In the rows, 128 means zero.
Each row of numbers belongs to one of the objects below and depends on some of the facts about them. Some rows are named. Which object is each other row?

How the objects are related:
vovize κ:tufur, sugi, togredrir, steludis, kuvon, petek
sutik α:fliflur
litiva α:ruvir, mufaflas
tustostum α:fliflur
tetro α:vofegen, buler
biflobrin κ:bratru, fipok, vutru, bruski, skedru, kavu
skinar κ:bratru, sedro, sutik, zatu, mastisin, zedrus
fadresti α:meniskil κ:stutrur, plukor, misek, vutru, sekisker
faflos α:litiva, kliku
lofluklis α:moplabe
flaklom α:stiplis, gurol, tregrokem
vutru α:ruvir, sekisker
mugu κ:tufur, bratru, plodatram, plukor, litiva, faflos
sugi α:meniskil
tuplus α:plofek, fliflur
nuklon κ:sutik, pufon
pogra α:fipok
pluste α:kliku
bratru α:fliflur, moplabe
doflinun κ:stiplis, kada, dradres, tradros, tetro
stutrur α:mufaflas
pedres κ:grefe, petek
skeflazo κ:matepo, dradres, zegroplo, kleror
mufaflas κ:peta, kligos
fudimin α:navo
pulidem κ:gakefla, brogro, trusta, zotruk, litiva, flaklom, skastu
buler α:govom, fliflur, sutik
podopa α:flistan, gagren, sekisker
ziplor α:podopa κ:plukor, bralam, buler, faflos, daplum, zegroplo
rade α:flistan, dufus
limur κ:govom, bugrer, plale
tregrokem α:gagren κ:brogro, dapos, bralam, tramon
trevagru κ:maner, gurol, tustostum, grefe, grivel, mastisin, sekebri, kleror
grivel α:nasto, sekisker
skugrames κ:fudimin, tustostum, bralam, kludrin, klegol
plukor α:kada
tufur α:peta, fliflur
tedrul α:grivel, buler κ:dragrim, gaki
ploplun α:plofek, fliflur, moplabe κ:roflol, togredrir, bugrer, misek
gregran α:ziplor, moplabe
dakel α:fliflur
kotrum κ:bifis, skofifun, faflos, bragral
gogro α:kada κ:flaklom, zegram
kavu α:skofifun, ruvir, pogra
klegol α:fliflur, mufaflas, lofluklis, kligos
skofifun α:moplabe
drinofler κ:plodatram, tramon
bragral α:fliflur, skofifun
bivi α:drinofler, kibem, sekisker
sekisker α:fliflur
pledi κ:togredrir, vutru
govom α:mufaflas
trusta α:kibem
nepibrok α:vifor, govom
zagre κ:stiplis, pluste, fipok, lozon, skofifun, zesin, bivi
gustok κ:vifor, tramon
kliku α:sutik κ:gurol, kludrin
zatu α:ruvir, kliku
broviba κ:zesin, tustos, kligos
peta α:mufaflas, buler
naplol α:fliflur
ruvir α:fliflur, mufaflas
zimo α:plukor, ruvir, moplabe
ligrin α:fadresti, govom, gagren, dakel, skastu
bugrer α:zitudru, fliflur
skastu α:stiplis, fliflur
zitudru κ:tufur, stiplis, bifis, dragrim, tuplus, klegol, pufon
fotum α:zitudru, peta, fliflur, biflur, sutik
dapos α:sutik
drunutra κ:skidum, plukor, sutik, gaki, pogra, skastu
bruski α:navo
zagamok κ:stutrur, trapleflem, stafu, tudri
tradros α:pulidem
vofegen α:zitudru, peta, meniskil κ:rade, navo, kavu, tradros
kibem α:ploplun, sutik κ:stiplis, latil, plukor, flaklom, mastisin
fatam κ:zatu, sekebri, plale
stuflin κ:pluste, stufik
lera α:dakel κ:gakefla, brogro, ganis
gagren α:buler
sedro α:kada
dufus α:ruvir, dakel
nasto α:sutik κ:tufur, fotum, maner, vusti, kludrin
mokli α:drinofler, peta, mufaflas
flistan α:fliflur
meniskil α:fliflur
trevesur α:litiva, meniskil κ:latil, brokul, klegol
fiskube α:biflur, moplabe
tudri α:fliflur, litiva, ruvir
bunun κ:skofifun, skekik, biflur
plale α:kuvon
kletaklir κ:tustostum, dapos, kligos, skastu
roflol α:skofifun
navo α:fliflur, gaki
grefe α:fliflur, skofifun
bralam α:fadresti, ruvir, gaki
gremi κ:peta, matepo, bruski, bragral
maner α:buler
gurol α:kavu
gekliza κ:maner, vifor, brokul, lozon, bralam, bivi, tuplus, plale
kuvon α:plofek
trase α:trevesur κ:roflol, gakefla, brogro, togredrir, zesin, fiskube, moplabe, gaki, daplum, dakel

Named rows:
[159 119 144 151  98 177  93 124 126 107 115 138 132 126 115 161 203 122
 121 130 172  87 107 147 141 133 103] -> mufaflas
[136 155 112 128 129  58  62 125 112 119 141 138 155 204 131 111  57 127
 159 108  76 125 133 125 149 126 145] -> ligrin
[130 117 145 122 123 144 139 123 144 148 140 119 100 110 113 130 133 139
 108 110 139 131 114 120 121 145 131] -> kotrum
[162 125 130 124 107 146 148 138 133 127 125 121 135 113 105 121  97 111
 134 109 122 111 121 101 140 160 131] -> nepibrok
[153 141 123 147 139 156 128 135 130 150  93 122 111  89 140 137 148 129
 129 135 136  96 124 128 121 133 106] -> fipok
[141 115 125 138 106 164 151 136 121 103 115 137 139 107 120 141 138 105
 132 143 145 105 119 135 133 125 115] -> peta
[150 126 113 134 108 146 134 136 119 122 109 116 132 134 124 136 110 112
 127 140 132 128 121 107 141 172 131] -> naplol
[ 92 136 135 118 155  71 100 114 128 125 155 152 130 155 137 114 131 145
 140 118  99 138 142 159 116  64 131] -> pufon
[158 135 118 135 110 158 172 143 120 117 133 115 143 122 115 112 114 108
 131 125 147 132 124  94 137 120 135] -> faflos
[133 117 139 115 138 152 176 131 146 146 131 126 113  80 124 123 135 131
 117 127 132 132 134 123 114 115 127] -> latil
[112 131 129 149 102 158 191 147 117 122 142 105 133 117 126 124 111 124
 128 138 141  96 143  96 138 120 129] -> pluste
[126 126 138 118 133 145 190 132 147 143 123 125 108  88 127 121 130 127
 121 116 137 128 129 130 113 121 124] -> skedru
[153 127 119 103 124 183 166 137 156 155 164 154 122  71 121 130 145 141
 119 130 126 144 136 142 123 122 127] -> zegram
[134 106 153 115 132 128 141 117 140 142 123 109 110 109 110 125 143 130
 107 109 139 129 124 108 122 149 132] -> pedres
[132 160 113 134 108 151 190 141 131 131  75 127 123 156 133 120  73 109
 138 106 140 131 118 125 132 163 126] -> rade
[101 130 120 120 115  69  53 118 112  98 152 142 152 214 125 120  86 130
 143 119  87 139 130 142 148 139 147] -> tedrul
[131 130 115 141 116 157 135 133 117 128 107 111 126 133 137 140 151 123
 115 151 149 134 120 115 134 159 123] -> lofluklis

Name these rows:
No name comes twice in this set of rows, the named rows included.
[151 109 134 153 111 178  80 122 118 104  85 143 126  85 136 177 211 118
 121 161 164  76 113 172 127 142  88] | fliflur
[144 151 107 142 122 156 151 139 114 140 120  94 125 158 131 118 128 124
 116 145 160 157 123  82 141 155 141] | zimo
[161 161 107 138 125 154 156 141 126 150  78 116 117 135 139 124 101 119
 136 124 139 125 121 116 132 161 120] | kavu
[173 139 124 144 112 173 148 140 120 118 125 129 143 102 118 130 160 110
 134 134 162 110 125 116 137 106 116] | litiva
[131 153 122 136 107 165 183 137 133 123  79 132 122 138 129 130 107 114
 137 109 155 126 115 142 129 138 114] | navo
[148 112 141 142 104 156 117 122 122 112 116 115 136 133 112 142 166 112
 117 127 169 111 113 113 141 138 121] | kliku

The same objects again, as new rows of numbers:
Some rows with their names:
[108 114 122 129 141 142 139 126 151 127 133 130  99 115 148 128 129 130
 124 137 108 128 117 111  94 117 139 113 120 129 115 129 135 118 131 123] -> zegroplo
[109 140 139 124 142 137 134 142 141 125 139 120 115 121 150 121 124 140
 123 137 106 134 127 109  99 109 143 108 122 125 101 144 132 120 139 121] -> dradres
[107 139 134 121 147 146 134 140 143 125 140 120 112 119 148 124 123 131
 120 141 107 131 120 115 103 108 151 107 124 125 104 142 133 117 138 119] -> bifis
[174 119 138 126  85 119 121 132 125 107 169 142 146 112 140 140 114 124
 121 130 136 133 154 147 138 137 137 132 134 121 165 107 134 147 143 118] -> tufur
[108 149 138 127 150 123 160 130 166 147 115 115 138 141 119 127 134 157
 127 109 117 134 125 124 117  97 120 130 125 147  72 115 142 122 122 141] -> zagamok
[174 130 144 123 107 136 121 137 113 108 165 144 136 118 143 113 104 114
 124 138 137 145 157 155 144 145 129 117 134 113 161 133 131 127 139 123] -> tetro
[142 139 142 127 108 136 132 150 149 108 140 144 126 113 140 148 109 116
 137 141 159 144 129 179 105 171 128 106 131 117 141 146 107 116 137 102] -> flaklom
[136 127 128 128  97 112 109 128 110 126 102 139 129 127 120 180 129 143
 105 132 149 120 110 146 113 173 165 130 132 127 148 139 108 150 137 117] -> gurol
[102 169 140 126 164 136 153 136 149 142 103 111 132 152 118 112 126 142
 130 111 126 135 117 119 118  97 112 125 127 141  81 138 140 111 129 148] -> stuflin
[138 106 118 136 117 129 111 128  92 126 136 134 121 120 121 132 127 113
 131 141 142 124 129 129 135 151 128 136 131 129 178 117 120 127 127 127] -> navo
[126 167 130 148 153  95 105  90  43 163  50 122 141 162  69  71 151 104
 131  99 136 157 140 109 191 168 105 156 119 130 122 113 129 112  85 206] -> mufaflas
[126 119 140 114 124 132 150 146 164 120 148 134 119 118 161 127 126 143
 119 137 104 140 137 123  80 107 156 113 119 128  81 132 145 122 140 114] -> tradros
[ 93 120 124 142 132 119 111 126 109 130  81 121 103 131 119 175 136 138
 117 134 145 130  74 138  89 172 157 118 129 131 136 145 102 131 123 116] -> fipok
[ 97 166 154 132 161 132 145 148 153 141 116 105 137 163 116 109 125 165
 134 109 123 144 110 130 116  95 106 121 136 140  84 128 150 112 129 137] -> biflobrin
[109 121 138 126 132 120 133 137 145 130 140 127 121 118 158 128 129 150
 118 135 107 140 114 121  93 102 149 119 122 129  96 122 139 140 136 104] -> misek
[132 150 147 140 137 114 138 126 137 128 112 151 158 151 105  88 118 122
 145 106 154 157 130 174 172 132  62 128 130 128 119 132 123 125 117 128] -> trase
[111 145 118 124 151 128 181 103 179 142  93 138 132 121 122 143 130 135
 126  99 128 106 137 123 150  83 105 138 111 154  67 141 111 142 133 133] -> gustok

Which object is each row?
No name comes twice in this set of rows, the named rows included.
[106 152 147 134 145 115 149 127 155 148 116 109 145 155 123 124 135 174
 120 107 120 140 104 127 120  83 117 133 129 150  78 118 150 140 134 127] | vovize
[103 105 103 131 150 141 163 105 167 124 120 155 100 102 146 142 124 119
 125 127 113  99 117 111 132  96 121 118 109 140 103 155 101 138 143 106] | tramon
[129 147 128 131 137 120 146 130 136 133 108 145 157 144 102 103 121 100
 158 112 165 130 148 168 172 131  65 136 128 139 120 140 103 114 115 122] | lera
[168 109 138 122  85 115 119 142 112 114 165 142 151 136 140 126 112 140
 117 138 142 137 147 145 132 138 125 130 139 125 162 122 132 147 134 106] | bugrer
[158 111 119 105  85 129 122 152 121 124 167 128 148 137 134 143 121 133
 132 143 148 109 159 134 120 137 142 134 142 125 155 125 127 134 135 104] | tuplus
[167 169 141 135 133 133 135 113 125 128 117 126 149 130  94 130 123 129
 120 105 150 125 145 148 178 131 102 138 135 130 148 130 125 135 130 170] | trevesur
[118 117 106 121 110 109  90 130  93 140 106 106 140 123 111 162 152 116
 137 137 143 113 118 117 121 164 161 148 137 125 155 113 116 135 111 118] | skofifun
[164 115 146 132  89 110 111 140 123 106 161 141 149 128 146 129 119 141
 129 134 141 154 126 162 123 144 127 126 141 119 159 114 133 149 132 105] | vutru
[177 131 153 124  96 136 131 145 133  96 161 163 133 128 142 118 103 123
 120 137 149 146 149 168 125 161 119 108 132 111 162 150 122 126 145 115] | ligrin
[135 115 126 118  91 110 106 151 138 120 131 130 145 139 130 151 138 133
 134 143 147 122 110 149 101 155 144 131 138 120 142 138 120 141 132  87] | roflol
[ 64 131 105 138 181 135 168 111 159 156  92 125 116 129 113 115 144 109
 159 105 123 127 119 125 136  95  87 131 112 152  64 116 114 105 101 132] | pulidem
[ 87 164 158 136 165 119 137 145 143 137 107 100 145 176 120  98 116 183
 131 109 128 151  89 138 129  81  81 121 140 145  84 133 159 129 137 120] | pledi
[123 131 133 156 149 119 120 112 104 142 122 112 144 141  91 129 135 146
 143 107 156 138 105 152 168 126  82 146 138 141 159  83 136 137 111 144] | fadresti
[127 140 122 122 133 140  68 121 194  97 138 118 129  92 134 139 155  76
 156 130  89 123  88 122 137 117 143 131 127  80 131 127 130 134 112 126] | plukor
[170 135 141 127 105 135 122 124 103 113 154 146 134 127 132 120 105 129
 108 134 132 130 155 139 155 137 127 126 136 119 168 138 124 138 150 143] | maner

Now the same objects, written a new way:
Some rows with their names:
[125 139 138 128 108 112 111 128 112 154 143 135 136 117 113 196 113 117
 131 161 125 143 136 119 113 126] -> gekliza
[143 104 115 101 126 117 114 117 162 137 136 122 128 122  65  93 117 135
 150  95 143 137  87 141 171 137] -> meniskil
[121 135 130 120 117 131 103 110 126 112 122 123 130 148 106 128 132 123
 130 186 121 147 132 109 109 136] -> stuflin
[143 133 144 145 134 134 167 118 142 146 146 124 131 144  71 119 118 112
 118 136 123 126 125 107 134 143] -> tregrokem
[116 128 130 124 119 125 112 135 109 130 115 118 144 125 173 119 131 136
 134 129 111 118 107 132 111 114] -> sekebri
[134 118 125 131 142 131 115 123 138 121 116 122  96 156  91  99 150 127
 128 131 135 123 146 129 131 143] -> rade
[137 139 138 129 107 114 145 128 119 107 121 124 159 127 139 151 140 126
 141 131 111 123 132 108 108 104] -> mugu
[126 138 124 123 134 125  82 121 120 116 110 108 146 141 137 114 129 136
 118 162 115 141 110 134  97 137] -> mastisin
[106 127 124 135 130 149 153 133 129  93 115 127 159 115 190 139 125 139
 119 140 122 122 113 122 107 115] -> brogro
[128 109 118 114 126 122 116 146 140 183 138 133 124 116 123 139 100 133
 136  90 156 132 105 154 166 139] -> tuplus
[112 123 125 132 121 131 114 139 112 119 112 117 144 131 172 114 136 135
 135 139 114 118 115 130 114 117] -> kleror
[139 122 128 144 150 135 128 126 142 123 122 117 126 143 115 113 122 125
 109 124 134 124 129 129 123 139] -> flaklom
[136 141 136 126 120 117 117 115 130 116 126 118 151 135  99 154 123 120
 122 169 119 146 115 113 101 130] -> kletaklir
[105 132 124 126 125 139  99 138 114 151 122 136 127 115 161 175 112 132
 123 169 136 145 133 133 118 139] -> lozon
[132 107 125 131 134 131 102 117 144 161 146 118 117 131  88  78 122 135
 126 113 136 128  75 132 154 133] -> fotum
[130 139 125 128 138 131 158 131 131 130 152 150 112 134 160 146 122 125
 111 105 144 122 145 144 138 144] -> roflol
[127 130 135 129 107 115 135 136 118 114 116 119 145 129 136 135 146 128
 145 139 114 120 138 113 112 112] -> skeflazo

Which object is each row?
No name comes twice in this set of rows, the named rows included.
[122 143 131 111 134 142 136 115 119  97 104 121 137 110  70 156 121 109
 142 175  97 154 130 110 129 133] | mufaflas
[155 139 126 104 109  94 162 128 144 151 177 150 131 147 113 130 106 123
 129  83 160 126 142 142 154 150] | ploplun
[117 152 127 123 116 129 182 139 131  86 135 134 166 176 199 121 122 127
 120 134 135 103 146 133 105 145] | moplabe
[137 109 112 105 131 116 114 148 145 184 135 128 139  93 117 135  93 139
 136  76 154 139  85 161 168 132] | tustostum
[127 107 117  95 134 114 170 132 138  90 111 130 101 106  76 146 123 115
 169  50 108 107  92 144 179 106] | ruvir

